Each row is followed by its group and then its class within the group.
[2.78,1.24,1.50,1.46,0.55,-1.90,-1.39,0.55,0.71,-1.62,-5.01,3.37,0.24,-3.61,-2.85,1.32,3.20,-0.17,-0.09,-0.24,-0.68,2.14] : Z447 Z106
[-1.42,-0.47,0.55,0.58,1.26,0.15,0.87,-2.63,-0.65,0.18,0.06,1.22,0.97,-0.44,-1.54,-0.41,-0.87,0.29,-0.22,-0.28,0.32,-0.26] : Z363 Z316
[1.05,1.04,-0.05,1.45,-0.58,-1.63,0.06,1.15,-0.07,-1.27,-2.51,2.10,0.11,-1.10,-0.36,-0.22,0.95,-0.08,-0.13,-0.35,-0.56,0.02] : Z447 Z170
[-3.42,-1.13,-2.13,1.28,0.82,2.31,3.29,-3.95,-0.23,1.17,-1.61,4.68,-0.87,0.29,0.04,-0.91,0.54,-0.25,-0.33,-2.70,0.83,-1.24] : Z447 Z170
[-1.13,-1.50,-1.84,0.58,-5.05,2.34,2.23,-1.42,-0.21,1.83,2.20,-1.48,2.34,-0.48,-0.59,-1.67,-2.43,-0.04,-2.00,-1.29,0.04,-1.72] : Z363 Z172
[1.20,0.44,0.81,0.93,2.12,0.03,2.44,-3.09,-0.30,-1.55,-3.33,5.17,0.65,-0.92,-3.18,0.43,2.31,-1.15,0.71,-1.34,-0.04,0.47] : Z447 Z170
[-1.23,1.10,-0.15,1.30,-0.35,0.16,1.12,0.18,0.23,-0.22,-1.99,4.30,-1.56,-0.31,-1.01,-0.13,1.97,-0.91,1.35,-2.49,-0.20,0.53] : Z447 Z170
[4.20,2.66,2.19,-0.13,3.89,-5.04,-4.07,3.18,-0.09,-2.62,-3.21,-0.62,1.67,-1.71,-4.00,-0.63,2.14,1.27,-4.45,2.26,-0.90,2.19] : Z992 Z865
[-1.65,-0.64,0.03,0.24,1.07,1.61,1.91,-3.14,-0.37,0.01,0.03,1.43,1.26,0.01,0.21,-0.40,-0.12,-1.54,0.42,-3.11,0.23,-0.17] : Z363 Z316
[0.10,-1.84,-0.75,0.71,-3.72,-0.10,2.12,0.02,0.05,2.67,1.48,-1.08,2.19,-0.15,0.90,-0.84,1.40,-0.82,1.58,-0.91,0.09,-1.59] : Z667 Z796
[-1.24,-0.60,0.90,1.06,-5.01,1.09,0.42,-0.20,-0.25,0.70,4.97,-2.43,2.13,-0.61,0.56,-0.93,-1.70,-1.00,0.84,0.20,-0.50,-1.38] : Z667 Z796
[1.53,2.15,1.10,0.93,0.13,-0.84,-2.26,2.47,-0.02,-1.62,-1.98,3.55,-2.25,-1.39,-0.97,0.03,0.56,0.59,-1.46,-1.16,-0.72,1.22] : Z447 Z170
[-1.29,-1.41,0.25,0.61,-0.13,2.02,2.36,-4.22,-0.37,1.83,1.76,1.52,1.56,0.01,-2.11,-1.53,-1.83,-0.84,-1.04,-2.50,0.34,-1.65] : Z363 Z172
[-1.69,-0.72,0.08,1.17,0.56,-1.16,1.56,-2.47,0.10,-0.28,-2.99,3.53,1.24,-0.82,-2.04,0.22,2.73,-0.71,0.47,-2.50,0.29,0.27] : Z447 Z106
[1.43,-2.43,1.32,0.83,2.99,0.18,3.51,-3.83,-0.02,2.54,-1.24,2.69,1.30,-0.19,-1.36,0.34,0.94,-2.43,4.23,-2.17,1.17,-0.29] : Z667 Z796
[-3.20,-1.82,-0.87,-0.07,-3.89,1.23,-0.68,2.32,0.21,1.35,4.83,-2.56,1.52,-0.36,0.90,-0.23,0.44,0.31,-0.32,0.27,-0.07,-1.81] : Z667 Z796
[-1.54,-0.92,1.36,0.79,-1.79,0.30,0.83,0.13,0.58,1.34,3.69,-2.98,0.94,-0.22,0.87,-0.04,0.94,-1.66,2.31,0.12,-0.03,-1.62] : Z667 Z796
[-2.90,-1.64,-0.97,0.35,-2.05,1.98,2.31,-4.12,-0.68,1.07,0.54,0.17,2.28,0.42,-1.65,-0.57,0.75,-1.46,-1.27,-2.13,0.53,-0.89] : Z363 Z172
[3.76,-0.84,0.73,-0.24,-2.63,0.07,1.62,1.38,0.15,1.45,2.74,-1.23,2.06,-0.86,-0.56,-1.22,1.32,-1.26,2.30,-0.53,0.46,-0.96] : Z667 Z796
[3.54,0.71,2.99,0.57,-0.90,-1.51,-2.36,1.96,0.33,-1.54,-2.29,1.72,2.56,-2.73,-3.09,0.70,2.14,-1.33,0.49,-0.07,-1.68,2.27] : Z667 Z796
[-0.37,-0.41,-0.96,-0.13,1.23,1.32,-0.56,0.59,0.48,-1.32,-0.58,1.55,0.77,0.93,-0.39,0.19,1.26,0.76,-2.61,-0.02,0.15,-0.29] : Z992 Z821
[-2.75,-1.06,-2.37,0.94,-3.05,2.43,1.38,-1.50,0.48,0.64,-0.93,3.24,0.37,0.75,0.19,-0.13,1.08,0.57,-0.80,-2.35,-0.28,-0.94] : Z447 Z170
[1.43,0.28,-0.42,-1.43,3.12,-0.39,0.50,0.04,-0.11,-1.17,-2.13,1.63,0.54,0.48,-0.08,0.36,0.76,1.07,-2.24,0.83,0.08,-0.70] : Z992 Z821
[-0.36,-1.28,0.74,1.48,-0.22,1.71,0.98,-0.59,-0.34,1.44,3.24,0.00,1.93,-0.25,-1.68,0.40,0.06,-0.67,-0.31,-0.14,0.30,-1.43] : Z667 Z337
[-0.46,-2.76,-1.09,-0.05,1.95,1.76,2.39,-2.47,-0.37,1.33,0.82,2.48,-0.06,0.51,-0.36,-0.48,-0.85,-1.77,0.39,-1.50,0.68,-1.02] : Z363 Z316
[1.02,1.35,2.41,1.90,3.76,-0.24,0.49,-0.41,0.04,-1.09,-4.65,7.37,0.41,-1.72,-2.17,0.72,1.79,0.82,0.54,-0.68,-0.63,0.26] : Z447 Z106
[-2.54,-1.11,0.56,1.72,-0.02,-0.03,0.08,-1.77,0.06,1.43,0.06,-0.38,1.22,-0.65,-0.55,-0.59,-0.05,-0.46,0.25,-0.94,0.39,-0.06] : Z363 Z316
[2.44,1.11,2.85,1.16,5.13,-0.93,-0.37,-1.63,-0.29,-1.25,-4.03,5.92,0.63,-1.31,-3.60,1.26,2.50,-1.10,3.76,-1.10,0.58,1.63] : Z447 Z106
[3.99,1.62,2.57,0.14,1.28,-0.50,-2.14,1.78,0.06,-1.91,-0.52,0.02,2.21,-2.62,-2.15,2.15,1.75,-1.03,0.34,1.15,-0.25,1.16] : Z667 Z796
[-0.87,-0.89,-0.70,1.41,0.56,0.16,3.44,-2.75,0.04,0.89,-1.36,3.19,0.67,-0.37,-0.39,0.15,0.89,-0.55,1.92,-2.06,0.78,-0.64] : Z447 Z106
[-5.32,-0.75,-1.04,0.33,-2.93,2.34,0.77,-2.37,-0.64,1.61,1.98,-0.04,0.16,0.66,0.53,-0.92,-2.50,-0.87,-0.26,-0.83,-0.35,-1.00] : Z363 Z316

Each row is followed by its group and then its class within the group.
[-1.77,1.18,-0.01,-1.18,2.31,2.87,-0.51,2.18,-3.75,2.11,0.14,0.61,-0.37,-3.37,1.39,1.19,3.89,-2.40,-0.41,-1.37,3.59,1.86] : A Z977
[-0.88,0.53,-1.48,-0.31,2.86,3.98,-0.23,0.46,-0.55,0.89,-1.67,0.26,1.86,-0.90,-0.96,1.57,2.38,-2.04,0.27,-0.19,2.09,0.38] : A Z312
[0.06,0.39,-1.46,-0.97,1.92,0.96,-0.44,1.22,0.84,-0.59,1.08,1.14,-2.11,-0.57,-1.53,0.68,1.57,-3.62,0.07,0.21,1.59,-2.56] : J Z640
[-0.86,-1.03,-3.02,-0.46,3.71,0.74,0.39,2.42,-4.02,0.82,0.42,-0.78,1.57,-3.60,1.47,0.16,1.71,-4.46,-0.64,-0.79,0.32,0.12] : J Z487
[-0.86,0.18,-1.86,-3.11,3.16,2.90,0.27,0.49,-1.05,2.54,-1.32,0.09,-0.52,-6.08,-0.58,0.14,3.16,-4.51,-0.66,-4.46,3.36,0.92] : A Z312
[-0.98,-0.17,-0.34,-1.76,0.73,2.40,0.69,-0.06,-1.26,0.35,-1.42,0.54,1.95,-1.61,1.55,-0.46,1.99,0.73,-1.03,-0.08,2.45,1.47] : A Z312
[-0.56,-0.85,-1.75,0.36,-0.09,0.21,0.13,2.13,-4.77,3.18,2.20,0.36,-0.71,-4.36,1.53,-2.06,1.21,-5.66,-0.74,-1.26,0.77,-0.82] : J Z640
[-1.74,-1.34,-0.72,-2.63,0.18,0.74,-1.84,6.38,-6.72,1.88,1.84,2.26,-3.69,-4.35,1.92,-0.83,1.43,-8.49,-0.20,0.28,0.66,0.67] : J Z640
[0.29,1.11,0.41,-3.83,1.30,2.53,-0.41,1.29,-2.34,0.49,0.27,-0.32,4.15,-2.61,1.52,-0.39,3.04,-1.16,-1.12,-0.10,0.92,0.52] : A Z977
[-2.37,0.45,-2.59,-2.18,2.58,4.27,0.82,2.23,-8.57,-0.84,-0.06,0.68,0.79,-2.10,0.51,0.74,2.00,-0.57,-0.50,-0.74,2.49,-0.62] : A Z312
[3.65,-0.57,-2.85,0.18,2.81,0.80,-0.14,-0.18,-0.65,1.01,0.10,2.95,-3.60,-1.12,-1.75,0.87,4.42,-6.68,-0.83,-1.78,1.58,-1.97] : J Z640
[-1.98,-0.71,-1.68,0.86,0.71,-0.06,-1.14,1.27,-2.89,-0.71,-0.60,-0.42,-3.25,1.84,0.59,1.85,2.24,-2.47,0.29,0.10,0.97,-0.92] : J Z487
[-0.57,-0.08,-0.76,-1.02,3.04,3.92,0.21,1.80,-3.08,1.54,-1.22,0.54,-0.87,-3.85,-0.56,-1.99,2.85,-4.19,0.30,-3.06,4.21,1.24] : A Z312
[-0.40,1.10,-2.10,-0.72,0.91,0.86,-0.20,2.04,-3.33,3.80,1.61,0.08,-2.92,-2.89,1.51,0.36,3.11,-8.07,-1.00,-3.77,0.82,-1.02] : J Z640
[-2.03,-0.32,-2.42,-2.53,1.79,4.64,-0.56,0.26,-2.23,0.13,-0.78,1.13,0.99,-2.02,0.01,0.08,4.03,0.30,-1.02,-1.66,2.78,0.39] : A Z312
[1.30,-0.38,-0.74,-0.55,0.96,0.92,-0.36,2.32,-3.93,2.85,0.70,1.03,-4.37,-4.60,1.50,0.34,1.67,-6.54,0.20,-3.20,0.28,-1.63] : J Z640
[0.80,-0.45,-0.69,-1.47,-0.24,0.28,-1.69,3.78,-6.74,1.48,1.80,-1.41,-4.28,-1.17,3.75,0.47,0.14,-6.77,-1.78,0.21,-0.23,-0.85] : J Z640
[-0.65,0.39,-1.41,-0.79,1.39,1.78,0.57,2.04,-2.48,0.61,1.22,1.06,-3.44,-2.51,0.08,0.93,2.48,-5.95,0.71,-2.69,1.86,-2.00] : J Z640
[-1.86,1.02,0.49,-1.58,1.34,2.10,-0.37,1.19,1.79,0.63,-1.04,-1.76,1.93,-1.98,0.24,2.26,1.95,-0.92,-1.18,-0.36,2.09,0.35] : A Z977
